[[134 158 157]
 [123 111 110]]
:
[[157 110]
 [158 111]
 [134 123]]

[[150 146 130 150 123]
 [106 113 106 122 147]
 [109 113 134 122 153]
 [121 118 121 108 128]
 [109 110 110 117 142]
 [146 144 133 148 126]
 [107 117 118 117 136]
 [115 114 111 133 145]]
:
[[123 147 153 128 142 126 136 145]
 [150 122 122 108 117 148 117 133]
 [130 106 134 121 110 133 118 111]
 [146 113 113 118 110 144 117 114]
 [150 106 109 121 109 146 107 115]]

[[126 126 112 129 126 131 111]
 [111 116 152 110 122 108 138]
 [151 144 103 152 136 151 122]
 [123 124 114 126 125 129 111]
 [126 125 112 128 127 131 111]
 [148 143 105 148 141 147 121]
 [132 131 108 134 126 136 112]
 [118 114 118 119 148 121 109]
 [108 113 153 107 121 106 135]
 [129 126 108 131 134 134 110]]
:
[[111 138 122 111 111 121 112 109 135 110]
 [131 108 151 129 131 147 136 121 106 134]
 [126 122 136 125 127 141 126 148 121 134]
 [129 110 152 126 128 148 134 119 107 131]
 [112 152 103 114 112 105 108 118 153 108]
 [126 116 144 124 125 143 131 114 113 126]
 [126 111 151 123 126 148 132 118 108 129]]

[[126 117 104]
 [113 132 135]
 [131 116 105]
 [109 133 132]
 [107 151 130]]
:
[[104 135 105 132 130]
 [117 132 116 133 151]
 [126 113 131 109 107]]

[[113 141 108 140 123 140 114 114 114 124 142 113 142 112 116 119]
 [134 143 114 144 142 125 107 107 107 143 143 133 142 109 106 142]]
:
[[119 142]
 [116 106]
 [112 109]
 [142 142]
 [113 133]
 [142 143]
 [124 143]
 [114 107]
 [114 107]
 [114 107]
 [140 125]
 [123 142]
 [140 144]
 [108 114]
 [141 143]
 [113 134]]

[[126 133 139 121 135 134 134 132 133 126 133 140 125 125 120]
 [128 123 128 129 133 136 134 133 136 113 120 130 134 134 123]
 [126 144 156 117 140 137 137 133 135 126 147 155 111 111 110]]
:
[[120 123 110]
 [125 134 111]
 [125 134 111]
 [140 130 155]
 [133 120 147]
 [126 113 126]
 [133 136 135]
 [132 133 133]
 [134 134 137]
 [134 136 137]
 [135 133 140]
 [121 129 117]
 [139 128 156]
 [133 123 144]
 [126 128 126]]

[[143 134 116 137 117]
 [112 135 112 143 140]
 [117 149 150 113 117]
 [142 105 104 121 123]
 [135 135 133 104 105]]
:
[[117 140 117 123 105]
 [137 143 113 121 104]
 [116 112 150 104 133]
 [134 135 149 105 135]
 [143 112 117 142 135]]
---
[[132 126 140 121 131 131 120 127 144 121 112]
 [137 126 124 127 125 115 149 124 124 141 141]
 [134 122 137 121 121 113 151 127 126 143 137]
 [139 126 122 126 123 115 149 124 125 141 138]]
:
[[121 112 132 126 140 121 131 131 120 127 144]
 [141 141 137 126 124 127 125 115 149 124 124]
 [143 137 134 122 137 121 121 113 151 127 126]
 [141 138 139 126 122 126 123 115 149 124 125]]

[[132 141 130 114 114 127 129 144]
 [122 114 126 146 148 129 129 108]
 [122 121 125 138 137 130 127 116]
 [122 114 129 150 148 131 127 105]
 [129 122 133 133 133 127 128 123]
 [122 116 126 147 147 130 128 108]]
:
[[129 144 132 141 130 114 114 127]
 [129 108 122 114 126 146 148 129]
 [127 116 122 121 125 138 137 130]
 [127 105 122 114 129 150 148 131]
 [128 123 129 122 133 133 133 127]
 [128 108 122 116 126 147 147 130]]

[[149 118 136 142 139 121]
 [124 114 139 132 140 125]
 [106 127 137 129 137 135]
 [115 130 123 110 124 119]
 [132 132 121 127 121 121]
 [147 121 133 135 144 116]]
:
[[139 121 149 118 136 142]
 [140 125 124 114 139 132]
 [137 135 106 127 137 129]
 [124 119 115 130 123 110]
 [121 121 132 132 121 127]
 [144 116 147 121 133 135]]

[[119 126 137 122 125]
 [148 131 118 116 109]
 [102 112 158 115 146]
 [125 155 143 110 128]
 [106 106 106 139 153]
 [142 114 111 128 142]]
:
[[122 125 119 126 137]
 [116 109 148 131 118]
 [115 146 102 112 158]
 [110 128 125 155 143]
 [139 153 106 106 106]
 [128 142 142 114 111]]

[[113 136 116 115 130 140 134 127 150 109 121 116 128 117 117 134]
 [137 115 113 112 147 124 152 138 112 134 133 108 134 111 113 150]
 [123 103 122 122 140 134 153 145 119 124 123 118 142 120 122 141]]
:
[[117 134 113 136 116 115 130 140 134 127 150 109 121 116 128 117]
 [113 150 137 115 113 112 147 124 152 138 112 134 133 108 134 111]
 [122 141 123 103 122 122 140 134 153 145 119 124 123 118 142 120]]

[[132 138 104]
 [110 105 146]
 [136 118 137]
 [135 146 104]
 [106 139 102]
 [134 110 119]
 [135 113 144]
 [ 99 118 109]
 [111 106 146]
 [101 151 118]
 [111 150 150]]
:
[[138 104 132]
 [105 146 110]
 [118 137 136]
 [146 104 135]
 [139 102 106]
 [110 119 134]
 [113 144 135]
 [118 109  99]
 [106 146 111]
 [151 118 101]
 [150 150 111]]
